Here is a tiny trained network, its code and every weight. The questions are about switching its units off for an input and a class, where a switched-off unit gives its printed mean instead of its output.

import numpy as np


def w(rows, s, z=0):
    codes = np.array(rows[::2]) - 128.0
    scale = np.full(codes.shape[1], s)
    scale[-1] = z or s
    return codes * scale


def norm(h):
    return h / np.sqrt((h * h).mean(-1, keepdims=True) + 1e-5)


def f(y):
    return np.maximum(y, 0)


def log_softmax(a):
    a = a - a.max(-1, keepdims=True)
    return a - np.log(np.exp(a).sum(-1, keepdims=True))


def net(x, mask):
    res = np.array(x, float).reshape(1, 8) / 4 @ E
    u = 0
    for l in range(3):
        y = f(norm(res) @ A[l][:, :-1].T + A[l][:, -1])
        res = res + np.where(mask[u : u + 6], y, B[l][:, -1]) @ B[l][:, :-1]
        u += 6
    return log_softmax(norm(res)[-1] @ U[:, :-1].T + U[:, -1])


A, B = {}, {}
E = w([
[129,128,129,126,127,129,126,130,126,129],'x0',
[127,127,134,127,126,125,128,130,130,124],'x1',
[193,214,85,69,111,142,53,123,170,16],'x2',
[125,132,127,133,126,128,128,124,127,130],'x3',
[204,29,152,104,163,63,14,8,126,100],'x4',
[127,127,130,128,128,128,126,128,127,127],'x5',
[129,128,127,133,128,129,127,128,128,127],'x6',
[172,121,99,111,3,63,110,155,67,161],'x7',
],0.0035)
A[0] = w([
[95,169,131,112,225,160,115,130,150,127,64],'L0N1',
[54,72,131,183,205,196,165,93,128,113,78],'L0N2',
[116,167,52,146,33,103,136,169,109,143,41],'L0N3',
[33,127,149,207,76,132,252,173,142,177,94],'L0N4',
[141,180,120,133,91,89,114,149,126,98,12],'L0N5',
[119,86,123,125,199,120,107,56,156,83,6],'L0N6',
],0.0037,0.0019)
B[0] = w([
[139,48,133,215,12,168,120,149,130,45,169],'L0N1',
[162,197,175,101,149,69,37,243,150,233,201],'L0N2',
[149,182,207,96,138,85,81,238,112,106,187],'L0N3',
[165,64,62,4,175,234,56,67,69,65,252],'L0N4',
[189,156,141,80,118,143,176,191,119,195,148],'L0N5',
[236,202,207,99,131,92,65,122,143,178,190],'L0N6',
],0.0032,0.0044)
A[1] = w([
[113,155,43,96,161,199,171,156,131,34,240],'L1N1',
[121,151,120,171,128,168,42,156,206,84,166],'L1N2',
[123,122,127,77,226,179,127,66,154,131,86],'L1N3',
[100,3,102,74,44,69,93,109,11,45,94],'L1N4',
[141,56,162,223,149,20,145,93,120,222,123],'L1N5',
[13,179,30,109,125,157,253,202,112,155,1],'L1N6',
],0.0034,0.00089)
B[1] = w([
[84,138,185,246,103,82,194,101,179,158,229],'L1N1',
[73,119,59,175,133,126,228,115,106,131,214],'L1N2',
[89,152,157,126,102,159,28,152,143,187,200],'L1N3',
[76,103,88,186,150,120,203,71,139,107,253],'L1N4',
[68,134,210,141,46,35,116,101,189,106,231],'L1N5',
[200,65,152,94,163,68,45,1,125,122,221],'L1N6',
],0.0041,0.0032)
A[2] = w([
[186,99,123,141,145,98,44,55,146,68,137],'L2N1',
[100,77,168,140,151,136,165,165,73,210,158],'L2N2',
[148,56,72,97,66,113,149,54,76,105,88],'L2N3',
[126,2,180,99,204,64,91,81,97,170,161],'L2N4',
[66,74,101,127,143,145,145,242,94,179,111],'L2N5',
[121,124,129,116,120,149,185,134,51,128,6],'L2N6',
],0.0048,0.0022)
B[2] = w([
[89,75,88,65,223,240,126,127,63,158,222],'L2N1',
[190,78,65,52,198,183,14,66,124,60,190],'L2N2',
[143,23,57,140,135,86,253,132,69,83,189],'L2N3',
[115,244,163,191,30,98,168,217,186,152,254],'L2N4',
[157,121,102,100,205,139,150,19,89,74,167],'L2N5',
[174,79,60,123,129,55,82,183,147,102,144],'L2N6',
],0.0046,0.0069)
U = w([
[125,113,131,96,251,238,59,65,137,139,245],'0',
[197,21,30,77,145,103,167,106,41,78,224],'1',
[125,139,255,171,118,77,49,162,199,213,139],'2',
[79,63,159,198,20,24,212,85,116,170,2],'3',
[78,186,145,245,145,157,238,142,201,79,28],'4',
[178,220,132,78,34,95,151,227,91,110,55],'5',
],0.01,0.00087)

Each question gives the input, the list of numbers given to net, and the class t.
The units are the neurons (one row each of A and B). Each row of codes is followed by its name. A weight is (code - 128) times the scale printed after its matrix; where a second scale follows, it is the last column's (A, B and U).
mask holds one flag per neuron, layer by layer. A switched-off neuron (its flag False) gives its mean, the last column of its row in B, instead of its output. The means were averaged over made-up inputs and are rounded, as every weight is.
A unit's drop is (log p(t) with every unit on - log p(t) with that unit switched off) / (log p(t) with every unit on - log p(t) with every unit switched off).
The circuit of an input: a set's keep is (log p(t) with only the set's units on - log p(t) with every unit switched off) / (log p(t) with every unit on - log p(t) with every unit switched off). Starting from the 12 units with the biggest drops (on a tie, the unit counted first), units are removed one at a time, each time the one whose removal leaves the highest keep (on an exact tie, the one counted first), for as long as the keep stays at least 0.8.
units of the circuit, in order: the units of the circuit, biggest drop first
k most important neurons: the k neurons with the biggest drops, biggest first
k most important neurons of layer l: the k neurons of layer l with the biggest drops, biggest first
drop when u is switched off: that unit's drop, to one decimal
input [-3,7,-1,6,1,5,5,5], class 3: 2 most important neurons -> (L0N4, L0N2)
input [-8,0,0,5,-6,-4,2,1], class 1: units of the circuit, in order -> (L2N4)
input [-1,-2,1,8,0,-3,0,-1], class 4: 3 most important neurons -> (L1N2, L1N6, L2N2)
input [-1,-8,0,2,5,2,8,7], class 3: units of the circuit, in order -> (L0N4, L2N2)
input [3,1,5,6,-5,3,-8,-1], class 4: 2 most important neurons -> (L1N1, L2N4)
input [3,5,-1,0,6,-7,3,1], class 3: 2 most important neurons -> (L0N2, L2N4)
input [2,3,0,1,6,-6,-6,-8], class 2: 2 most important neurons -> (L0N4, L2N4)
input [-1,3,0,-6,-2,-8,-5,-2], class 0: 3 most important neurons -> (L2N4, L0N2, L2N3)
input [3,0,0,5,7,0,0,-2], class 2: 3 most important neurons -> (L0N4, L2N4, L2N2)
input [-2,-2,0,-7,2,-5,-8,3], class 3: 2 most important neurons -> (L0N4, L2N2)
input [-5,-3,0,5,8,4,3,-5], class 2: 3 most important neurons of layer 2 -> (L2N4, L2N2, L2N5)
input [0,-5,-7,6,-5,2,2,1], class 1: 2 most important neurons -> (L0N4, L1N6)
input [3,8,1,3,0,-5,7,1], class 5: 2 most important neurons -> (L2N1, L2N2)
input [-4,-6,-3,-3,-3,2,-5,3], class 1: units of the circuit, in order -> (L0N4)
input [-2,-1,-1,-2,7,-8,5,-5], class 2: 2 most important neurons -> (L2N4, L0N4)
input [-8,4,-5,8,8,1,-4,1], class 3: 2 most important neurons of layer 0 -> (L0N2, L0N3)
input [8,-2,-2,-8,-4,3,-1,1], class 1: 3 most important neurons of layer 0 -> (L0N4, L0N2, L0N6)
input [4,3,8,3,0,-8,-3,-7], class 4: 3 most important neurons of layer 1 -> (L1N1, L1N2, L1N6)
input [0,3,-5,-8,-4,8,-6,3], class 1: drop when L0N4 is switched off -> 0.2
input [-2,-2,-1,-1,-7,-2,5,-3], class 0: drop when L2N4 is switched off -> 0.1
input [-2,6,0,8,3,-4,4,-3], class 2: drop when L0N4 is switched off -> 0.3
input [3,-6,-3,-7,6,-2,4,7], class 3: most important neuron of layer 1 -> (L1N5)
